Here is a tiny trained network, its code and every weight. The questions are about switching its units off for an input and a target symbol, where a switched-off unit gives its printed mean instead of its output.

import numpy as np


def w(rows, s, z=0):
    codes = np.array(rows[::2]) - 128.0
    scale = np.full(codes.shape[1], s)
    scale[-1] = z or s
    return codes * scale


def norm(h):
    return h / np.sqrt((h * h).mean(-1, keepdims=True) + 1e-5)


def f(y):
    return np.maximum(y, 0)


def softmax(a):
    e = np.exp(a - a.max(-1, keepdims=True))
    return e / e.sum(-1, keepdims=True)


def log_softmax(a):
    a = a - a.max(-1, keepdims=True)
    return a - np.log(np.exp(a).sum(-1, keepdims=True))


def net(x, mask):
    ids = ['ΞΣδελπφ'.index(c) for c in x.split()]
    T = len(ids)
    res = E[ids] + P[:T]
    r = norm(res)
    for j in range(3):
        rows = slice(2 * j, 2 * j + 2)
        q, k, v = (r @ M[0][rows].T for M in (Q, K, V))
        z = softmax(np.where(np.tri(T) > 0, q @ k.T / 2**0.5, -1e9)) @ v
        o = O[0][rows]
        res = res + np.where(mask[j], z, o[:, -1]) @ o[:, :-1]
    y = f(norm(res) @ A[0][:, :-1].T + A[0][:, -1])
    res = res + np.where(mask[3:19], y, B[0][:, -1]) @ B[0][:, :-1]
    return log_softmax(norm(res)[-1] @ U[:, :-1].T + U[:, -1])


Q, K, V, O, A, B = {}, {}, {}, {}, {}, {}
E = w([
[74,74,178,143,201],'Ξ',
[225,69,220,141,141],'Σ',
[132,45,2,193,208],'δ',
[133,224,228,83,167],'ε',
[193,80,223,185,38],'λ',
[181,92,95,67,121],'π',
[86,146,113,107,62],'φ',
],0.0074)
P = w([
[67,1,45,179,127],'0',
[98,84,86,108,142],'1',
[109,96,129,115,126],'2',
[109,115,153,85,118],'3',
[112,123,176,77,123],'4',
[116,105,168,48,117],'5',
],0.004)
Q[0] = w([
[148,93,226,47,79],'h1',
[159,170,127,144,217],'h1',
[218,68,67,142,125],'h2',
[106,120,125,138,182],'h2',
[81,69,109,43,179],'h3',
[111,185,71,255,123],'h3',
],0.0086)
K[0] = w([
[102,194,149,81,48],'h1',
[154,32,58,128,124],'h1',
[142,154,162,152,208],'h2',
[193,165,151,140,79],'h2',
[127,254,162,91,134],'h3',
[111,51,53,142,132],'h3',
],0.0091)
V[0] = w([
[77,142,148,151,52],'h1',
[131,146,154,108,212],'h1',
[87,177,136,2,111],'h2',
[162,127,68,108,20],'h2',
[211,173,142,154,167],'h3',
[108,185,217,183,133],'h3',
],0.0052)
O[0] = w([
[54,187,60,151,105,138],'h1',
[166,163,191,119,186,36],'h1',
[135,94,197,185,91,62],'h2',
[212,143,94,189,92,208],'h2',
[217,63,117,128,127,26],'h3',
[144,47,121,254,112,3],'h3',
],0.0053,0.0019)
A[0] = w([
[138,147,178,171,69,95],'n1',
[95,100,149,220,130,183],'n2',
[134,216,179,133,112,87],'n3',
[151,151,170,138,63,77],'n4',
[72,193,132,147,45,125],'n5',
[63,167,95,183,109,65],'n6',
[103,169,110,126,108,1],'n7',
[40,173,75,102,89,148],'n8',
[68,165,54,112,127,103],'n9',
[91,173,125,75,232,194],'n10',
[172,61,161,147,111,130],'n11',
[221,85,156,113,149,63],'n12',
[160,115,66,85,68,141],'n13',
[118,255,71,81,107,99],'n14',
[75,107,184,183,168,90],'n15',
[118,92,104,86,97,162],'n16',
],0.0066,0.0026)
B[0] = w([
[172,63,76,100,107,187],'n1',
[143,93,189,66,53,187],'n2',
[141,37,83,175,120,151],'n3',
[133,76,81,96,160,180],'n4',
[52,105,90,235,99,207],'n5',
[132,140,155,140,218,154],'n6',
[134,191,135,190,146,136],'n7',
[208,192,204,180,233,213],'n8',
[191,232,147,102,129,191],'n9',
[83,127,123,99,43,228],'n10',
[169,119,115,133,201,213],'n11',
[107,160,140,173,214,192],'n12',
[95,114,175,166,67,254],'n13',
[254,159,180,81,100,200],'n14',
[96,148,178,75,84,167],'n15',
[117,118,135,182,93,233],'n16',
],0.005,0.0041)
U = w([
[143,125,124,136,151,4],'Ξ',
[138,144,1,109,172,171],'Σ',
[126,215,130,215,140,158],'δ',
[32,124,187,91,148,135],'ε',
[230,144,130,59,81,174],'λ',
[216,72,149,157,245,113],'π',
[137,53,101,217,50,109],'φ',
],0.0067,0.0041)

Each question gives the input, a string of symbols that net reads in full, and the target symbol t.
The units are the heads (2 rows each of Q, K, V and O) and the neurons (one row each of A and B). Each row of codes is followed by its name. A weight is (code - 128) times the scale printed after its matrix; where a second scale follows, it is the last column's (O, A, B and U).
mask holds one flag per unit, heads first, then neurons. A switched-off unit (its flag False) gives its mean, the last column of its rows in O or B, instead of its output. The means were averaged over made-up inputs and are rounded, as every weight is.
A unit's drop is (log p(t) with every unit on - log p(t) with that unit switched off) / (log p(t) with every unit on - log p(t) with every unit switched off).
The circuit of an input: a set's keep is (log p(t) with only the set's units on - log p(t) with every unit switched off) / (log p(t) with every unit on - log p(t) with every unit switched off). Starting from the 12 units with the biggest drops (on a tie, the unit counted first), units are removed one at a time, each time the one whose removal leaves the highest keep (on an exact tie, the one counted first), for as long as the keep stays at least 0.8.
circuit, biggest first: the units of the circuit, biggest drop first
k most important neurons: the k neurons with the biggest drops, biggest first
which heads matter: for each layer, one digit per head in row order, 1 if its drop is at least 0.15 and else 0, layers parted by /
drop of u: that unit's drop, to one decimal
input φ ε φ Ξ, target φ: circuit, biggest first -> [h3]
input π δ π λ π, target φ: 2 most important neurons -> [n13, n8]
input Ξ ε Ξ φ, target φ: which heads matter -> 011
input λ π ε λ, target π: circuit, biggest first -> [h1, n11, n10, n4]
input ε δ Ξ φ δ π, target φ: which heads matter -> 101
input φ δ ε, target φ: circuit, biggest first -> [h3, h1, n3]
input π Ξ π Ξ π, target ε: which heads matter -> 110
input λ ε δ π λ, target π: which heads matter -> 100
input π λ δ π φ, target δ: 2 most important neurons -> [n5, n8]
input δ π ε π λ π, target π: circuit, biggest first -> [h3, h1, n12]
input π φ ε, target φ: circuit, biggest first -> [h1, h3, n3]
input φ φ φ π, target δ: circuit, biggest first -> [h1, h3, n8]
input λ λ φ, target δ: 2 most important neurons -> [n8, n5]
input λ ε δ π π φ, target φ: most important neuron -> [n5]
input Ξ π ε, target π: drop of h3 -> 1.0
input δ π π π δ ε, target π: drop of h2 -> 0.2
input φ λ π ε π, target π: drop of h3 -> 0.6
